[ 23   0 -13   1  -5  22  27 -17  -9  12  -1   7 -25 -16  -7   8 -18  -9
   0  -2  14 -31  11 -15  -3   4 -20   5]  (38)
[ 17  -3  -4   7  -2   6  10  -1  -7  -4   9  -2 -12  15  -6  23 -20  -8
   1   4  -8  25   1  -7  -3  -2  16  -3]  (37)
[  6   4  -3   3  -3   5   4 -12  -5   3   3  -1  -7   4  -3  21 -14  -8
   3   2  -2  13  -1  -1  -5  -1  13 -13]  (28)
[  4   1  -6  -2  -7  17  18  -3  -4  -3   5  -8  -9   8   2  22 -18 -10
  10  -2  -8   3   3 -11  -5   8  22   5]  (22)
[ 12  -1  -5  -6   0  11  29 -19 -17  16  -1   4 -26  -7 -10   9 -23   1
  -3   8  13 -11   0 -16  -7   3 -15   4]  (38)
[ 22   0  -6  11  -3  25  30 -14 -10  11  10   0 -25  13 -20  17 -26  -1
   2   0   0   5  -6  -5  -7  11  10 -10]  (37)
[ 24  -1  -6   8  -3   1  31 -14  -2  -1   8   1 -22  10   3  21 -19  -4
   1   3 -23   9   5  -5  -1   4  22   0]  (22)
[-11  -2 -10   0 -10  10  13  -2  -5  12  -5  -3   0  19 -14  17   6 -20
   4  -3  -8  12   9  -3 -13   1  22  11]  (30)
[-32  -7 -10   5 -10  19  10  -7   3  23  12   0   4  23  12  12   7 -28
   3   1   2  -9   9  -6 -17   4  -2  15]  (36)
[-17   7  -8  -1 -11  13   9  20 -20  18   9 -11  -2   5   3   4 -12   0
   0  14  -4  52   3 -10 -10  10  14  13]  (37)
[ -1  -9  -6   5  -4   3  12  -3  -3  12   0   2  -4   4   5  13  -4 -17
   4   5   4  -5   7  -6 -10   7  -2  12]  (24)
[ 10  -2   2   2  -3   2  19 -15 -11  13   8   2 -14  13 -12  15 -14  -4
  -6   6   0  24  -2  -8 -11   7  13   7]  (37)
[ 28   7  -2   1  -1  15  20 -10 -10  16   0   7 -13  -5 -20   9 -26   0
   4   2   6   2  -4  -4  -5  11   8  -2]  (38)
[-11   1 -17   4   7  24  10  -9  -7  22  -3  -3   5  11  -1  10   0 -22
  11   0   8 -10  12   3  -9   3   6  12]  (36)
[ -9  -1  -7  12  -9  21   9   0 -12   9  -9  -1  -8  25 -12  12 -10 -31
  -3  10 -13  45   1   0 -13   2  26   8]  (37)
[ -5 -10 -11   3  -4  -5   8   7 -20  13  -3   8  -8  12 -11   5 -16  -2
  -2   8 -10  44   3  -9 -13   3  13   7]  (28)
[  9  -2   0   7  -6  21  16 -10  -9  13   7  -2 -15  21  -9  19 -21  -3
  -2   9  -5  18   0  -9 -21   5  19   5]  (37)
[-12   0   0  -5 -15  -1  13  12  -5   0  11  -4  -4  33   6  28 -19  -2
   3   2  -9  48  -5   4  -5   9  41   4]  (37)
[  6   0 -12   5  -5  20   6  -7  -7  13   6   5  -9  10   2  27  -5 -16
   9   7  12   1   6 -19  -7   2  12   7]  (37)
[  7  -4 -12  -4 -10  25  13  -6   0  19  -3   1 -11   9 -16   5 -21 -16
   1   4 -15   8   1  -3  -5   2 -38   6]  (28)
[-16   0  -1   2  -5  23  15 -12  -7  23   7  -1   1  12 -14   1  -4 -21
  -4   6   8  -2  -3   1  -4   5  -7   8]  (28)
[ -7  -4  -4  -6 -10   3  30  -4 -14  12  -2   8  -6  -6  -6   9 -13  -2
  -5   2  -1  -2  -5  -7 -14  15 -13  14]  (38)
[ 29  -3  -8  16 -12  53   7  -9  -7  12   4  15 -11   6 -28  11 -38 -10
  11  12  -7  41  -2 -11 -10  -6  26   3]  (22)
[ -6  -3  -5  -5  -2 -10  23   5 -11   5   3   4 -13   8   0  21  -6   4
 -13  11 -25  29  -4  -6  -1  10  14  11]  (22)
[ 13  -4  -4   0   1  -3  25 -13   1   7   4   6 -13   0  17  17   1 -14
  -2  -7   3  -4   3  -6  -1   5  -5   6]  (38)
[ 10   0  -5   8  -9   9  15   7  -3  13   5  -1  -8   4   4  19  -8 -21
   5   0   4 -20   9  -6  -5   6   2   3]  (36)
[ -6 -21  -6   8  -6  25  14  -6 -10  14  -4   0  -5  -3 -12  10  -9 -15
  -5   1   0  -1   0  -9  -7   0  -7   9]  (28)
[ -3   4  -4   3 -10   1  23 -20   3  18   1 -16  -5   8   9  13  -1 -24
   2  -6   5 -32   2 -14  -5  11  -6   4]  (24)
[ 24   0  -8   1  -9  34  26 -11 -17   9   5   5 -11  14 -20  18 -37  -5
   2  13  -3  16  -6  -7 -11  15  18   3]  (28)
[-12  -3  -3   2 -12  14  19   0  -6   6   9  11  -5   8   6  16 -20 -11
  -2   9  -5  21   5  -5 -10   7  10  11]  (28)
[ 17  -2 -16   4 -10  39  14  -8  -1  10   8   1 -15   8 -15   8 -36 -14
   7   6   0   6   0  -7 -13   2  11   2]  (38)
[-11  -9 -11 -17  -5   0   5   5  -5  19  -7   1 -13  12   4   6   5 -15
  -6   0  -1  10  21  -9 -10   4  11  21]  (36)
[ 14  -2  -9   1 -13  23  25  -9 -39  16   4  12 -18  -4  -9  11 -30   3
  -6   6   1   5   5 -18 -31   3  -4   4]  (38)
[  9  -2  -5   2  -7  18   6   1  -9   7   5   9  -8  22 -13  10 -29   6
   2   9  -9  50  -5   4  -2  -8  29   2]  (37)
[ 10   4  -8   9  -9  25  25  -8   5  15  -4   3 -12  10   0  16 -19 -19
   5  -1  -2   1   5  -5 -12   3  14   2]  (38)
[ 20  -8   3  12  -2   6   6   0   0   2   8  -2 -18  21 -11  19  -8  -2
  -5   2 -10  28  -5   3  -4  -5  15  -3]  (37)
[ 16  -4   1   3   3  -1  16   2  -5  -4   4   4 -24  11  -3   8 -26   3
   0  10   7  35   5 -17  -6   1  19  -1]  (37)
[ 27   6  -3   2   0  21  19 -14  -5  -4   2   3 -22  -9  -6   7 -34  -8
   1  -2   3 -12 -10 -15  -2  -5   6   4]  (22)
[  6   5  -4   2   3  14 -16  10   1   5   3   1  27  29  -8  11  -2  -1
  14   6  -9  42  -4   2  -5  -2  24   4]  (22)
[  3  -8  -5  -3  -6  10  19   4 -12  10   9  12  -8   5  -5   6 -12  -3
   2 -10   5  18  -1  -4  -6   4   7  20]  (28)
[ 19  -3  -1   8  -3  28  24 -16 -10  11   6   4  -6   5 -10  11 -21  -5
   2   3   6   2  -3 -10  -9   2   5  -5]  (28)
[  0   1  -5   4  -8   5  24   7 -20   8   7   2 -20  14 -16  20 -27   5
  -4  16   4  47  -6  -8  -9  21  24   8]  (22)

[ -4 -14   1  -3  -8   4   2  -2  -5  26   4   0   2   2  -2  -2  -5  11
   1   3   2   3  -1   4  -1 -13   2   0]  (234)
[ -5 -21  -8  -1 -16  11   3   1 -19  35  -4  -3   3   4  -3   0 -10   2
   1   1   5   5   0   9  -8 -20   4 -11]  (233)
[ -1  -7   1  -5  -4   4  -1   2 -13  14 -12   1   1   1   0   3  -5   9
   2   1   4   4  -3   3  -2 -14   4  -4]  (234)
[  0  -2  -3   1 -11   6 -10  -3 -12  12 -14  -5  -5   1   2  -7  -8  17
   3   8  12  -4   1   8  -2 -23  10  -5]  (235)
[  4  14   9  -2  19  -9  -6 -20   5 -48 -46   7 -13 -14  -6   1  12  54
   2   1  -5 -12  -7  -9  25  -8  -2  -5]  (233)
[ -3  -4   5  -2   5   4  -2 -13  -9  11  -8   1  -7  -7   4   7   0  14
   3   3  -1  -1   4   1   3 -26   4  -3]  (231)
[-16  -4  -2   3 -15   6   6   9 -11  20 -30  -2   5   2  -6  -8 -31  14
   1  -2   7   1   0   3  -8   9  -1  -5]  (235)
